Both labels of each row:
-0.145, 0.022, 0.716, 0.145, -0.399, -1.228, -0.914, -0.486, 0.090, -0.515, 0.822, -0.589, -0.391, -0.074, 1.337, 0.233, -0.253, 0.099, 0.043, 0.294, -0.025, 2.085, -0.016, -0.676, 0.307, 0.203, -0.311, -0.364, 0.451
P & Q315
0.675, 0.109, -0.801, -0.238, 0.037, 1.451, 0.177, 0.121, -0.370, 0.973, -0.017, 0.454, 1.012, 0.179, -1.494, -0.582, -0.502, -0.728, 0.064, 0.981, 0.161, 1.980, -0.050, 0.202, -0.971, 0.258, 0.382, -0.948, -1.308
J & Q730
-1.339, 0.029, 0.805, 0.026, 0.096, -0.901, -0.898, -0.121, 0.184, -0.652, 0.629, -0.247, 0.191, -0.572, 1.438, -0.532, 0.412, 1.055, 0.086, 1.307, 0.231, 3.241, -0.252, -2.698, -0.717, 0.205, -0.385, 1.908, 1.327
J & Q730
-0.336, -0.068, 0.357, -0.380, 0.031, -1.410, -1.263, -0.824, 0.208, -0.109, 1.152, -0.494, 1.250, -0.251, 1.988, -1.525, -0.782, 1.192, 0.136, 1.540, 0.078, 6.356, -0.325, -2.574, -1.019, 0.157, 0.825, -0.636, 0.232
J & Q730
-0.190, 0.169, -0.756, 0.009, 0.487, 0.215, 1.384, 0.913, 0.225, 0.869, -0.089, 0.400, 0.915, 0.497, -0.464, 0.402, 0.010, -1.252, -0.118, 0.323, 0.323, -4.161, 0.786, 1.403, 0.261, -0.744, 0.205, -1.443, -1.736
V & Q821
0.208, -0.261, 0.041, 0.096, 0.309, -0.424, 0.852, 0.416, -0.171, 0.354, -0.229, 0.563, 0.686, 0.178, -0.596, -0.835, -0.026, 0.722, -0.028, 0.319, 0.088, -3.127, 0.397, 0.586, -0.167, -0.318, 0.141, -0.711, -0.102
V & Q821
-2.506, 0.401, -2.291, 0.828, 0.468, 2.020, 0.283, 2.614, 0.436, -0.414, -1.946, 1.122, -2.228, -0.760, -1.838, 2.821, 2.568, -2.031, -0.314, 0.300, 0.464, -6.980, 0.384, 2.054, -1.101, -0.518, -3.032, 5.242, 2.399
J & Q730
-1.315, 0.154, -1.019, -0.029, -0.020, 1.555, 0.509, 0.480, 0.441, 0.514, -0.207, 0.168, -0.522, -0.087, 0.113, 2.163, 0.703, -2.307, -0.265, 0.516, 0.533, 1.494, -0.064, 0.577, -0.350, -0.108, -0.631, 1.820, -0.655
P & Q730
0.031, 0.210, -0.525, 0.502, -0.225, 0.432, -0.016, 0.152, -0.337, -0.115, -0.234, 0.072, -0.834, 0.173, -0.616, 0.779, 0.297, -0.406, -0.276, -0.258, -0.157, -2.525, 0.135, 1.577, 0.182, 0.187, -0.790, -0.141, 0.407
P & Q315
-0.451, 0.172, -0.413, 0.023, 0.124, 0.092, -0.029, 0.447, -0.246, 0.257, 0.553, 0.159, 0.339, 0.057, 0.248, 0.214, 0.067, -0.268, 0.086, 1.457, 0.499, -1.008, 0.265, 0.233, -0.658, 0.069, -0.367, -0.473, 0.148
J & Q821
1.057, 0.361, 0.283, 0.763, -0.203, 0.728, -0.053, 0.220, -0.626, -0.342, -0.627, 0.293, -0.490, -0.110, -1.876, -1.202, 0.139, 1.900, -0.247, -1.345, -0.513, -5.189, 0.090, 1.194, 0.393, 0.021, -0.461, 0.279, 1.449
V & Q821
0.882, 0.024, -0.713, 0.082, 0.310, -0.280, 1.080, 0.742, -0.278, 0.471, -0.803, 0.333, 0.414, 0.182, -1.517, -0.762, -0.147, 0.081, 0.058, -0.425, -0.096, -4.619, 0.464, 1.691, -0.204, -0.297, -0.031, -1.568, -0.440
V & Q315
0.262, -0.057, -0.381, -0.028, 0.160, -0.281, 1.282, 0.836, -0.505, 0.272, -0.604, 0.516, 0.229, 0.338, -1.153, 0.170, -0.090, -0.574, -0.064, -0.388, 0.225, -4.896, 0.524, 2.069, 0.149, -0.324, 0.061, -1.170, -0.818
V & Q315
1.675, -0.157, -0.194, -0.424, -0.029, -0.484, 1.164, -0.196, -0.326, 0.929, -0.221, 0.387, 1.014, 0.450, -1.262, -1.254, -1.041, 0.251, 0.073, -0.291, -0.039, -2.261, 0.200, 1.448, 0.147, -0.077, 0.438, -3.187, -1.502
V & Q315
-0.382, -0.018, -1.126, 0.348, 0.015, 1.890, -0.566, 0.456, 0.119, 0.608, -0.056, 0.404, -0.717, 0.029, 0.037, 1.349, 0.639, -1.701, -0.218, 0.169, 0.215, 1.618, -0.273, 0.770, -0.321, 0.277, -0.566, 1.040, -0.114
P & Q730
0.660, -0.153, -0.095, 0.155, 0.199, -0.468, 0.297, 0.334, -0.284, -0.038, -0.374, 0.320, 0.328, 0.114, -0.738, -1.098, -0.161, 0.997, 0.074, -0.308, -0.150, -2.760, 0.371, 0.749, -0.223, 0.146, 0.460, -1.009, 0.341
V & Q315
0.342, 0.102, -0.944, 0.357, -0.087, 0.179, 0.057, 0.425, -0.048, 0.147, -0.397, 0.096, -0.809, 0.168, -0.586, 1.125, -0.016, -0.791, -0.065, -0.427, 0.046, -2.919, 0.487, 2.442, 0.026, 0.161, -0.518, -1.039, 0.489
P & Q315
1.763, -0.130, 1.170, -0.374, -0.304, -0.154, -0.689, -1.735, -1.012, 0.587, 2.088, -0.330, 2.204, 0.125, 0.950, -2.954, -1.876, 1.993, 0.385, 0.936, -0.358, 5.455, -0.294, -1.423, -0.103, 0.635, 1.974, -4.249, -1.015
J & Q821
-0.030, 0.051, -1.060, 0.100, 0.061, 1.867, 0.279, 0.310, -0.197, 0.858, -0.790, 0.524, 0.076, -0.037, -1.305, 0.016, 0.300, -0.275, 0.017, 0.238, 0.176, -0.475, -0.050, 0.694, -0.938, 0.212, -0.238, 0.373, 0.105
J & Q730
-0.069, 0.122, 0.039, 0.266, -0.162, 1.210, -0.314, -0.089, -0.047, 0.564, 0.537, -0.055, 0.072, 0.315, 0.245, 0.460, -0.151, -0.138, -0.084, 0.348, 0.357, 0.004, -0.001, 1.118, 0.431, -0.169, 0.235, -1.135, -0.327
P & Q821
0.114, -0.015, -0.162, -0.024, -0.055, 2.356, -0.667, -0.519, -0.341, 0.509, 0.020, 0.002, -0.116, -0.132, -0.558, -0.387, 0.059, 0.512, -0.158, -0.244, -0.184, 3.046, -0.430, -0.454, -0.444, 0.314, 0.401, 0.964, 0.456
P & Q730
0.358, 0.036, -0.041, 0.165, 0.240, -0.668, 0.489, 0.315, -0.048, -0.387, -0.262, 0.078, 0.260, 0.078, -0.728, -0.766, -0.228, 0.558, 0.086, -0.298, 0.044, -3.932, 0.433, 1.173, 0.130, -0.264, 0.175, -1.485, 0.086
V & Q315
0.511, -0.187, 0.030, -0.992, 0.156, -0.857, 1.391, -0.286, 0.216, 0.800, 0.370, 0.203, 2.153, 0.417, 0.605, -1.104, -1.153, -0.295, 0.115, 1.164, -0.039, 3.394, 0.130, -1.064, -0.630, -0.261, 1.724, -2.405, -2.615
V & Q730
1.474, -0.166, -1.105, -0.199, 0.065, 1.800, 1.487, 0.288, -0.344, 0.971, -0.905, 0.718, 0.851, 0.390, -2.222, -0.951, -0.220, -0.289, -0.017, -0.510, 0.009, -2.511, -0.068, 1.233, -0.112, -0.101, 0.645, -1.075, -1.944
V & Q730
-0.053, -0.024, 0.279, 0.178, -0.117, -0.412, -0.807, -0.628, -0.361, 0.319, 1.047, -0.465, 0.150, 0.428, 0.881, -0.262, -0.350, 0.777, -0.027, 0.486, 0.053, 1.740, 0.176, 0.650, 0.255, 0.123, 0.603, -2.531, 0.441
P & Q315
-0.171, -0.036, -0.593, -0.339, 0.136, 0.630, 0.238, 0.192, -0.064, 0.606, -0.186, 0.216, 0.677, -0.168, -0.290, -0.287, -0.001, -0.414, 0.161, 0.882, 0.078, 2.072, -0.310, -0.615, -1.111, 0.218, 0.184, 0.100, -0.494
J & Q730
